Here is a tiny trained network, its code and every weight. The questions are about switching its units off for an input and a class, where a switched-off unit gives its printed mean instead of its output.

import numpy as np


def w(rows, s, z=0):
    codes = np.array(rows[::2]) - 128.0
    scale = np.full(codes.shape[1], s)
    scale[-1] = z or s
    return codes * scale


def norm(h):
    return h / np.sqrt((h * h).mean(-1, keepdims=True) + 1e-5)


def f(y):
    return np.maximum(y, 0)


def log_softmax(a):
    a = a - a.max(-1, keepdims=True)
    return a - np.log(np.exp(a).sum(-1, keepdims=True))


def net(x, mask):
    res = np.array(x, float).reshape(1, 7) / 4 @ E
    u = 0
    for l in range(2):
        y = f(norm(res) @ A[l][:, :-1].T + A[l][:, -1])
        res = res + np.where(mask[u : u + 7], y, B[l][:, -1]) @ B[l][:, :-1]
        u += 7
    return log_softmax(norm(res)[-1] @ U[:, :-1].T + U[:, -1])


A, B = {}, {}
E = w([
[136,130,134,127,140,127,136,120,125,118,121],'x0',
[126,136,140,146,125,128,137,124,154,119,114],'x1',
[162,238,83,90,147,49,130,158,142,134,116],'x2',
[103,146,140,76,99,128,113,133,169,10,182],'x3',
[140,133,159,99,128,126,144,140,131,144,116],'x4',
[162,134,116,142,122,150,104,118,130,112,119],'x5',
[150,127,105,113,115,157,121,146,140,140,124],'x6',
],0.012)
A[0] = w([
[152,175,106,174,81,72,145,99,88,151,144,137],'0.n1',
[95,184,125,44,99,125,106,130,180,87,161,24],'0.n2',
[123,41,194,70,110,185,116,149,157,2,218,100],'0.n3',
[119,60,173,122,146,198,104,96,134,184,119,255],'0.n4',
[159,176,65,132,199,101,136,144,144,200,109,66],'0.n5',
[80,178,133,86,121,105,58,146,115,85,120,4],'0.n6',
[148,249,105,135,193,101,120,141,170,166,197,136],'0.n7',
],0.0083,0.004)
B[0] = w([
[156,84,141,75,176,179,136,200,201,247,119,170],'0.n1',
[134,137,147,225,151,181,183,134,100,62,216,192],'0.n2',
[75,103,104,49,104,69,11,130,237,187,63,246],'0.n3',
[97,117,117,184,187,182,230,2,80,80,157,228],'0.n4',
[93,100,189,167,142,2,90,137,162,175,106,194],'0.n5',
[142,199,140,68,162,209,215,140,108,101,145,163],'0.n6',
[177,205,106,115,113,142,100,176,71,70,86,211],'0.n7',
],0.0073,0.011)
A[1] = w([
[91,56,172,79,7,133,90,146,150,112,84,63],'1.n1',
[160,186,145,163,87,63,155,165,140,158,58,122],'1.n2',
[180,101,80,148,113,92,107,218,126,112,92,70],'1.n3',
[151,144,146,118,107,80,89,208,59,197,18,24],'1.n4',
[180,148,77,50,137,97,129,152,117,13,173,92],'1.n5',
[147,188,101,146,83,61,134,187,93,2,201,2],'1.n6',
[160,74,111,210,120,214,235,83,73,118,174,223],'1.n7',
],0.0085,0.0019)
B[1] = w([
[118,118,59,96,151,52,2,95,145,152,171,192],'1.n1',
[151,79,87,166,112,122,46,168,96,119,161,211],'1.n2',
[128,59,165,111,200,52,140,115,182,146,138,171],'1.n3',
[121,84,8,157,185,95,67,159,139,97,221,218],'1.n4',
[108,146,225,147,42,199,250,54,96,104,112,222],'1.n5',
[180,222,139,56,94,197,173,123,89,162,41,223],'1.n6',
[109,80,207,219,111,161,230,170,118,180,105,254],'1.n7',
],0.0089,0.0087)
U = w([
[89,84,186,220,139,189,192,85,90,181,109,44],'0',
[190,147,67,186,180,58,67,188,91,163,155,102],'1',
[58,89,121,92,92,114,45,36,197,89,160,35],'2',
[166,248,158,81,77,173,150,128,116,79,96,251],'3',
],0.012,0.0019)

Each question gives the input, the list of numbers given to net, and the class t.
The units are the neurons (one row each of A and B). Each row of codes is followed by its name. A weight is (code - 128) times the scale printed after its matrix; where a second scale follows, it is the last column's (A, B and U).
mask holds one flag per neuron, layer by layer. A switched-off neuron (its flag False) gives its mean, the last column of its row in B, instead of its output. The means were averaged over made-up inputs and are rounded, as every weight is.
A unit's drop is (log p(t) with every unit on - log p(t) with that unit switched off) / (log p(t) with every unit on - log p(t) with every unit switched off).
unit that matters most: the unit with the biggest drop
top k neurons: the k neurons with the biggest drops, biggest first
top k neurons in layer l: the k neurons of layer l with the biggest drops, biggest first
drop when u is switched off: that unit's drop, to one decimal
input [-5,2,6,0,8,-5,4], class 1: unit that matters most -> 0.n5
input [-5,7,2,0,-7,2,-3], class 1: top 2 neurons in layer 0 -> [0.n1, 0.n4]
input [-8,4,-8,1,1,-8,-7], class 2: top 2 neurons -> [0.n3, 0.n2]
input [-7,1,1,-1,0,8,8], class 1: top 2 neurons in layer 0 -> [0.n2, 0.n4]
input [-8,1,2,0,-8,-4,-6], class 1: top 3 neurons -> [0.n1, 0.n4, 0.n2]
input [5,-8,1,7,-6,-6,8], class 3: top 2 neurons -> [0.n2, 0.n6]
input [0,-3,-8,1,0,6,0], class 2: top 3 neurons -> [0.n3, 0.n2, 1.n1]
input [5,-1,-6,1,-3,4,4], class 2: top 2 neurons -> [0.n3, 0.n2]
input [8,8,7,0,7,-8,-5], class 1: top 3 neurons in layer 0 -> [0.n4, 0.n5, 0.n1]
input [-6,6,-8,5,7,7,-7], class 2: drop when 0.n3 is switched off -> 0.9
input [-4,-6,4,1,-7,8,-8], class 3: drop when 0.n3 is switched off -> 0.1
input [-1,8,-3,1,-1,-2,-5], class 2: drop when 0.n3 is switched off -> 0.6
